Below are the code and all the weights of a small trained network. Each question names an input and a class and asks about switching units off, where a switched-off unit gives its printed mean instead of its output.

import numpy as np


def w(rows, s, z=0):
    codes = np.array(rows[::2]) - 128.0
    scale = np.full(codes.shape[1], s)
    scale[-1] = z or s
    return codes * scale


def norm(h):
    return h / np.sqrt((h * h).mean(-1, keepdims=True) + 1e-5)


def f(y):
    return y / 2 * (1 + np.tanh(0.7978845608 * (y + 0.044715 * y**3)))


def log_softmax(a):
    a = a - a.max(-1, keepdims=True)
    return a - np.log(np.exp(a).sum(-1, keepdims=True))


def net(x, mask):
    res = np.array(x, float).reshape(1, 6) / 4 @ E
    u = 0
    for l in range(3):
        y = f(norm(res) @ A[l][:, :-1].T + A[l][:, -1])
        res = res + np.where(mask[u : u + 5], y, B[l][:, -1]) @ B[l][:, :-1]
        u += 5
    return log_softmax(norm(res)[-1] @ U[:, :-1].T + U[:, -1])


A, B = {}, {}
E = w([
[240,224,109,194],'x0',
[96,194,25,186],'x1',
[147,111,141,59],'x2',
[90,231,223,218],'x3',
[178,62,178,254],'x4',
[53,113,195,229],'x5',
],0.0062)
A[0] = w([
[37,153,140,91,29],'L0N1',
[198,145,21,223,97],'L0N2',
[193,217,128,109,79],'L0N3',
[132,248,109,138,3],'L0N4',
[88,73,12,185,151],'L0N5',
],0.016,0.0023)
B[0] = w([
[84,116,4,137,178],'L0N1',
[209,243,106,111,253],'L0N2',
[56,149,137,211,207],'L0N3',
[15,178,97,168,212],'L0N4',
[198,50,66,145,212],'L0N5',
],0.018,0.0073)
A[1] = w([
[112,67,120,36,251],'L1N1',
[66,34,179,242,219],'L1N2',
[54,197,70,67,226],'L1N3',
[103,192,93,197,197],'L1N4',
[177,140,108,2,51],'L1N5',
],0.017,0.0022)
B[1] = w([
[66,52,129,37,184],'L1N1',
[205,6,163,148,228],'L1N2',
[105,44,146,251,220],'L1N3',
[189,186,171,167,248],'L1N4',
[217,122,185,76,167],'L1N5',
],0.015,0.011)
A[2] = w([
[161,121,166,47,86],'L2N1',
[113,111,139,5,20],'L2N2',
[180,102,236,237,186],'L2N3',
[66,232,57,92,34],'L2N4',
[117,50,196,76,3],'L2N5',
],0.015,0.0036)
B[2] = w([
[100,110,190,93,146],'L2N1',
[102,64,213,138,146],'L2N2',
[126,77,248,78,249],'L2N3',
[64,89,107,219,135],'L2N4',
[218,89,166,249,170],'L2N5',
],0.016,0.015)
U = w([
[90,162,119,237,187],'0',
[82,173,92,69,2],'1',
[41,69,34,103,98],'2',
[214,107,59,123,168],'3',
[99,160,102,65,25],'4',
[141,5,207,100,180],'5',
[157,120,103,67,115],'6',
[196,218,149,143,123],'7',
],0.017,0.01)

Each question gives the input, the list of numbers given to net, and the class t.
The units are the neurons (one row each of A and B). Each row of codes is followed by its name. A weight is (code - 128) times the scale printed after its matrix; where a second scale follows, it is the last column's (A, B and U).
mask holds one flag per neuron, layer by layer. A switched-off neuron (its flag False) gives its mean, the last column of its row in B, instead of its output. The means were averaged over made-up inputs and are rounded, as every weight is.
A unit's drop is (log p(t) with every unit on - log p(t) with that unit switched off) / (log p(t) with every unit on - log p(t) with every unit switched off).
The circuit of an input: a set's keep is (log p(t) with only the set's units on - log p(t) with every unit switched off) / (log p(t) with every unit on - log p(t) with every unit switched off). Starting from the 12 units with the biggest drops (on a tie, the unit counted first), units are removed one at a time, each time the one whose removal leaves the highest keep (on an exact tie, the one counted first), for as long as the keep stays at least 0.8.
circuit, biggest first: the units of the circuit, biggest drop first
unit that matters most: the unit with the biggest drop
k most important neurons: the k neurons with the biggest drops, biggest first
top k neurons in layer l: the k neurons of layer l with the biggest drops, biggest first
drop of u: that unit's drop, to one decimal
input [-3,-8,-7,2,-5,2], class 0: circuit, biggest first	[L0N1, L2N3]
input [3,7,-4,-5,-5,3], class 3: unit that matters most	L0N5
input [-8,8,-6,1,2,2], class 3: 3 most important neurons	[L0N5, L2N3, L1N3]
input [-5,8,2,-8,4,0], class 3: circuit, biggest first	[L0N5, L2N3]
input [7,6,6,-7,-2,-6], class 0: circuit, biggest first	[L0N3, L1N2]
input [7,0,-8,7,7,4], class 7: circuit, biggest first	[L0N2, L1N3]
input [6,-5,-4,2,1,-3], class 7: 3 most important neurons	[L1N4, L0N2, L0N1]
input [-5,-5,2,2,-7,5], class 2: 4 most important neurons	[L0N1, L0N2, L2N3, L1N2]
input [5,0,6,-3,-7,1], class 0: top 3 neurons in layer 1	[L1N3, L1N1, L1N5]
input [7,-1,-8,-1,-1,-8], class 0: 2 most important neurons	[L0N3, L0N4]
input [4,1,-3,2,7,7], class 7: 3 most important neurons	[L0N2, L1N2, L1N3]
input [1,3,3,-8,0,2], class 3: 2 most important neurons	[L0N5, L2N3]
input [6,7,1,-4,6,8], class 3: top 3 neurons in layer 0	[L0N5, L0N3, L0N4]
input [0,0,-4,8,-5,-5], class 0: unit that matters most	L0N4
input [-8,5,2,-1,-1,-1], class 2: top 2 neurons in layer 0	[L0N1, L0N2]
input [7,5,1,-4,0,-8], class 7: top 2 neurons in layer 1	[L1N4, L1N1]
input [-8,-6,-3,-2,-3,3], class 2: top 3 neurons in layer 0	[L0N1, L0N2, L0N3]
input [0,4,-1,-8,2,-5], class 6: top 2 neurons in layer 1	[L1N3, L1N5]
input [-8,4,0,-5,-3,1], class 2: 3 most important neurons	[L0N1, L2N3, L1N2]
input [5,3,-3,3,-2,-6], class 0: circuit, biggest first	[L0N4]
input [5,6,8,5,-8,5], class 0: drop of L0N4	0.1
input [7,2,3,-1,-7,-8], class 0: drop of L0N3	0.1
input [7,5,-8,-3,3,-1], class 7: drop of L0N2	0.2
